 88   75   44   98  127  141   38
147  151  128  192  125  168  102
result: 147

3  2  4  5
6  8  5  5
3  1  4  5
result: 3

42  12  44  79 result: 42

610  453  592   97  847
523  326  584  210  888
result: 523

218  284  570  848  558  400
387  208  116  487  118   56
result: 387

-489   -13   797   259   839
 769   867   225  -850   582
-870  -975  -569   748  -768
result: -870
---
[[-17  -7 -15   8 -18   0 -20  10   0  -4  22]
 [-22  19  -4 -18   3  -1  -4  -8  -5   4   9]
 [ -5   0   7  11  16  -7 -11   1  -7  -6  11]
 [  7   3   1 -16   2   0   7   3  -2  21   7]
 [ 35  10   4  -3 -11 -18 -16  -4  -4  10   9]
 [ 18  -4   9   1  -1  -1 -20   5   8 -15  13]
 [ 18 -19  -4   1  -8   0  20   4  -6   2   0]
 [-15  21   7  22  -1  16   4   4   9  -2  13]
 [-10  10   7  11  -4  -7  -2  10 -13 -12  30]
 [ 31   3   0 -14  -4 -10  12  -2  -8  -2   7]
 [ 50  15  10  -5   0 -17 -24  -6  12 -13  17]] ==> 11

[[ -9   3 -19 -12 -25 -36  -4]
 [ -9   0   4 -12  20 -33  -7]
 [ -5  32  -7  23  -5  11 -25]
 [  5  11  14 -19  14   5  28]
 [ 14   3  -3  31   2  28   1]
 [ 14  -3   1  33  18  17  -2]
 [ -8  12 -10  -4  -3 -31  -7]] ==> -25

[[ 18  21  14  -1   6  -3  -6 -14 -14 -25 -33 -33 -33]
 [-15  -5  -9 -20 -11 -17 -14 -18 -18 -12  -6  -1  -5]
 [ 31  33  17  10   8   2 -11  -4 -11 -10 -17 -15 -24]
 [-28  -6 -20  -3  -3  -1   1   3   8  13  10  11  15]
 [ -9   1  -7   2   7  -1   2   5  -2   1  -6  -1   0]
 [  3  -6   2   4   1   4   5   6   5   4   0  -3   9]
 [-45 -40 -25 -25 -19  -6 -12   0   3  13  13  28  26]
 [  9   7   9  17  21  16  10   7  13   2   1  -1  -2]
 [  7   3   1   6   1   1   9  -4   2  -5  -2  -5   1]
 [ 41  29  29  18  12  13   6  -2 -12  -7 -16 -19 -30]
 [-13  -6  -1 -11   5   6   3   3   4   4  11   8  11]
 [-13 -11  -4  -3  11   7  13  13  17  21  19  14  29]] ==> -24

[[  5  -9  33   4  40  31 -24 -23 -23  30  -1 -19  25  19   1 -21]
 [ 27  21 -44 -23 -15 -17  17  -1   3 -33  24  -6  -9 -28  18  11]
 [  8  12 -39 -18 -27 -27  22  15  16 -34  15   6 -16 -29   9  17]
 [ 30  -9  26 -15  16  18 -18 -24 -24  26 -11 -24  13   9 -10 -23]
 [ 25  16 -38 -32 -26 -27  17  -3  -4 -31  15 -22 -17 -32  13  10]
 [ 20 -16  26 -16  -3   9  -6 -14 -13  24 -40 -15   6   7 -30 -12]
 [-45  16 -27  -3 -13  -9   5  20  16 -29  30   8 -14 -11  26  19]
 [ 24 -12  18 -24   9  11 -24 -31 -30  20  -8 -29   7   0  -2 -24]] ==> 17

[[-16  11 -13  42 -44 -16  -3 -13 -12 -15  32 -15 -12 -14  26 -17]
 [ 18  -9  -3  27 -12  11  16 -27 -12 -24  23  17 -26  14  21  15]
 [  7  28  20 -44  21  15   0  19  13  13 -45  29   9   4 -30  20]
 [-20  41   8  21 -38 -19 -17   9   0   3  25  11  -6 -15   8  14]
 [  9  10 -14 -20  -2   9   7 -29 -30 -39 -11  -9 -42   8 -16  -7]
 [  0  29  -9  -7 -18  -1 -11 -20 -21 -28 -10  -5 -32  -2 -11   1]
 [ -4 -13 -34  -3 -15 -17  -8 -25 -33 -25  -7 -46 -22  -8   3 -38]
 [ 24 -31   5  11  19  17  21  -1   9   1   9   7   5  15   9   7]
 [  4  13  -8  -9 -11  13   3 -28 -27 -34  -6   2 -39  10  -8   3]] ==> 20

[[-36 -11  -1  -8   8   6   8]
 [ 28   7   6   7 -16   1 -12]
 [  7   0   9  -3  12  -1 -19]
 [ 10 -15 -12  -5 -18   8   2]
 [-12  -4 -21  -2   9   4 -17]
 [ -8  -5   9  -1  -9  16  10]
 [-17   7  19  -7 -17  -9   6]
 [  7  -5   5 -10 -26  -9   3]
 [-22  13   2   0  13 -19  -7]
 [ 16  -6   7  -1   1  13 -13]
 [-19  -2 -25   5  -4   0   7]
 [-14  -1  -7   4   8  17  -7]] ==> -19
---
[2 6 1 4 7 3 6] → 2, 6

[6509 3161 4837 8368 7937 4778 4502] → 6509, 4502

[-103  979 -359 -524  848  480] → -103, 480

[-665  646  219 -727  -61] → -665, -61

[7 6 1 5 3 2] → 7, 2

[[2 4 6 1 3 1]
 [5 4 7 0 4 2]
 [0 4 1 7 7 1]] → 2, 1

[ 680 -604  323    6 -428  884] → 680, 884

[[-24   5  28 -21  31  10]
 [-10  46  -1  21  42 -26]
 [-24  -7   9  43  39  42]] → -24, 42

[9 8 7 1 6] → 9, 6
---
Q:
[[ 43  -4   6 -14]
 [ 26 -46 -39   8]
 [-16   0   6 -37]]
A: 0

Q:
[[-17  22  10  10  -1]
 [ 23 -10 -13  11  38]
 [-17  20   5  11   6]]
A: 5

Q:
[[  2   3   7  -8   2 -27  -1]
 [-35   5  -4  18 -20  19  36]
 [-35   1  19  -5   2   4  37]]
A: 2

Q:
[[ 24  -3 -19  -4  20 -10]
 [-20 -10 -16  13 -27  20]
 [  2  48   9  27  -5  -8]]
A: 27

Q:
[[  0  41  -8  -4   0  11]
 [  5 -31   0  11 -38  16]
 [-20  22   0  14  13 -16]]
A: 14

Q:
[[ 33  22  44 -49]
 [ 33  38 -32  29]
 [-33 -38  43   7]]
A: -38

Q:
[[-43  44 -45  39  27]
 [ 45 -46 -40 -49 -40]
 [ 25 -26  45   3  35]]
A: 45
---
[ 45 -39 -22  17] >> -39

[[ 5 16 -3 17 41]
 [ 1  7  0  8 13]] >> 16

[ -7 -10  42  10] >> -10

[-40  39 -12  34 -49] >> 39

[ 38  25 -42   7   2  -5  18] >> 25

[  9  26 -22   0  -4  47] >> 26
---
[[ 25   6 -39  22  15   8   1]
 [ 28  -8  31  -4   2 -16  24]
 [-39  41 -10  35  23   6   3]] ==> 24

[[ -4  -1   0   1  14]
 [ -9  -9 -13 -11 -13]
 [ 12  15  18  17 -42]] ==> -13

[[-15  -4   0  13  19  28  44]
 [ -9  -7   0   6  12  14  19]
 [ 27  12   6  10  -7  -4  -2]] ==> 19

[[-18  23  27   3 -24   9]
 [  1   4   6   3 -20 -20]
 [ 21   3  -8  41  23   2]] ==> -20

[[  5  21  37   5   3 -10]
 [ -6  39  12   9  13  -9]
 [  0  -5 -12 -42  -5  -4]] ==> -9

[[ 50  -3 -32  18]
 [ 34  13 -43  26]
 [-38  37 -25  20]] ==> 26
---
array([[3180, 2999, 3215, 3803, 1070, 6803, 6618],
       [8255, 9209, 1605, 1231, 1483, 4646, 5958]]) value 4646

array([[604, 367, 308, 199],
       [886, 283,  15, 137]]) value 15

array([[  68,  303,   -4, -325,  843,  468],
       [ 143,  762,  355, -716,  574, -984]]) value 574

array([[4, 4, 1, 1, 5],
       [3, 4, 7, 8, 6]]) value 8

array([[ 34,  11,  23,  -3, -11, -20],
       [-12,  23, -21, -14,  12, -38]]) value 12

array([[4140, 9290, 6156, 9053, 8617, 3621, 1120],
       [3978, 5589, 8143, 8573, 5468, 5650, 8826]]) value 5650

array([[-109,  561, -553,  -69, -569],
       [ 655,  791, -292, -776, -328]]) value -776

array([[1649, 7785, 5501, 9562, 1758],
       [7384, 6203, 6690, 7277, 8668]]) value 7277

array([[94, 51, 49, 48],
       [14, 83, 78, 78]]) value 78
